[[129 142 145 138 123 127 117 128]
 [129 134 137 131 128 126 124 129]
 [141 119 128 133 134 121 117 123]
 [141 119 128 132 133 121 117 123]
 [128 142 142 138 123 126 117 127]
 [139 139 123 122 135 135 115 131]
 [140 119 128 133 133 122 119 124]
 [114 126 135 145 136 117 113 146]
 [127 125 134 132 127 125 124 132]
 [139 141 124 123 142 128 102 131]]
->
[[139 141 124 123 142 128 102 131]
 [129 142 145 138 123 127 117 128]
 [129 134 137 131 128 126 124 129]
 [141 119 128 133 134 121 117 123]
 [141 119 128 132 133 121 117 123]
 [128 142 142 138 123 126 117 127]
 [139 139 123 122 135 135 115 131]
 [140 119 128 133 133 122 119 124]
 [114 126 135 145 136 117 113 146]
 [127 125 134 132 127 125 124 132]]

[[111 116 139 123 117 116 133 145]
 [139 148 147 157 121 143 111 143]
 [138 134 111 121 136 126 145 113]]
->
[[138 134 111 121 136 126 145 113]
 [111 116 139 123 117 116 133 145]
 [139 148 147 157 121 143 111 143]]

[[131 134 110 128 131 128 123 131]
 [129 131 136 132 138 134 125 115]
 [126 142 129 143 115 136 132 122]
 [129 122 143 133 123 125 133 120]
 [127 133 122 145 137 127 117 137]
 [128 125 122 127 149 129 123 121]]
->
[[128 125 122 127 149 129 123 121]
 [131 134 110 128 131 128 123 131]
 [129 131 136 132 138 134 125 115]
 [126 142 129 143 115 136 132 122]
 [129 122 143 133 123 125 133 120]
 [127 133 122 145 137 127 117 137]]

[[120 127 126 129 131 130 127]
 [116 120 122 131 131 124 127]
 [107 129 126 139 129 121 125]
 [114 125 124 134 130 123 127]
 [106 130 127 141 129 120 125]
 [117 118 120 130 131 125 128]
 [120 127 125 129 131 130 127]
 [120 127 126 129 131 130 127]
 [120 127 126 129 131 130 127]
 [118 125 124 130 131 127 127]
 [113 129 126 135 130 125 126]
 [115 128 125 133 130 126 126]]
->
[[115 128 125 133 130 126 126]
 [120 127 126 129 131 130 127]
 [116 120 122 131 131 124 127]
 [107 129 126 139 129 121 125]
 [114 125 124 134 130 123 127]
 [106 130 127 141 129 120 125]
 [117 118 120 130 131 125 128]
 [120 127 125 129 131 130 127]
 [120 127 126 129 131 130 127]
 [120 127 126 129 131 130 127]
 [118 125 124 130 131 127 127]
 [113 129 126 135 130 125 126]]

[[126 107 129 117]
 [129 129 123 142]
 [126 148 131 129]
 [127 141 119 130]
 [125 127 120 133]
 [122 132 125 129]
 [144 110 128 130]
 [122 141 139 133]
 [123 116 127 131]
 [117 128 143 126]
 [111 123 132 142]]
->
[[111 123 132 142]
 [126 107 129 117]
 [129 129 123 142]
 [126 148 131 129]
 [127 141 119 130]
 [125 127 120 133]
 [122 132 125 129]
 [144 110 128 130]
 [122 141 139 133]
 [123 116 127 131]
 [117 128 143 126]]

[[134 139 127 128 138 142 137 121 136 137 125 120  99 115 132]
 [123 123 122 129 130 124 121 120 127 132 139 132 105 145 128]
 [132 130 131 129 123 126 145 112 130 128 134 130 107 135 136]
 [135 138 129 130 127 136 150 136 141 127 112 125 133 117 126]
 [127 141 136 124 127 138 153 133 136 126 127 129 125 134 119]
 [130 126 121 129 137 132 114 130 122 135 116 114 141 118 141]]
->
[[130 126 121 129 137 132 114 130 122 135 116 114 141 118 141]
 [134 139 127 128 138 142 137 121 136 137 125 120  99 115 132]
 [123 123 122 129 130 124 121 120 127 132 139 132 105 145 128]
 [132 130 131 129 123 126 145 112 130 128 134 130 107 135 136]
 [135 138 129 130 127 136 150 136 141 127 112 125 133 117 126]
 [127 141 136 124 127 138 153 133 136 126 127 129 125 134 119]]

[[144 108 105 129 135 131 136 136 110 130 120 146 144 118 121 138]
 [131 133 142 104 149 106 135 121 151 128 124 135 131 131 107 137]]
->
[[131 133 142 104 149 106 135 121 151 128 124 135 131 131 107 137]
 [144 108 105 129 135 131 136 136 110 130 120 146 144 118 121 138]]
---
[[137 127 128]
 [124 132 124]
 [104 122 119]]
->
[[124 132 124]
 [104 122 119]]

[[135 130 126]
 [127 140 117]
 [124 135 106]
 [128 105 107]
 [127 124 108]]
->
[[127 140 117]
 [124 135 106]]

[[122 135 139 100]
 [102 157 146 140]
 [112 143 135 114]]
->
[[102 157 146]
 [112 143 135]]

[[133 116 120 121]
 [126 121 134 152]
 [124 132 103 128]]
->
[[126 121 134]
 [124 132 103]]

[[128 132 127 110]
 [153 135 124 120]
 [108 116 136 126]]
->
[[153 135 124]
 [108 116 136]]

[[142 130 113]
 [148 153 126]
 [144 142 118]]
->
[[148 153 126]
 [144 142 118]]

[[117 130 114 109 125]
 [138 126 117 120 132]
 [103 140 122 132 135]]
->
[[138 126 117]
 [103 140 122]]

[[154 123 125]
 [110 135 121]
 [132 122 138]
 [131 122 123]]
->
[[110 135 121]
 [132 122 138]]

[[121 114 130 124 133]
 [130 110 134 125 111]
 [100 132 133 149 105]]
->
[[130 110 134]
 [100 132 133]]
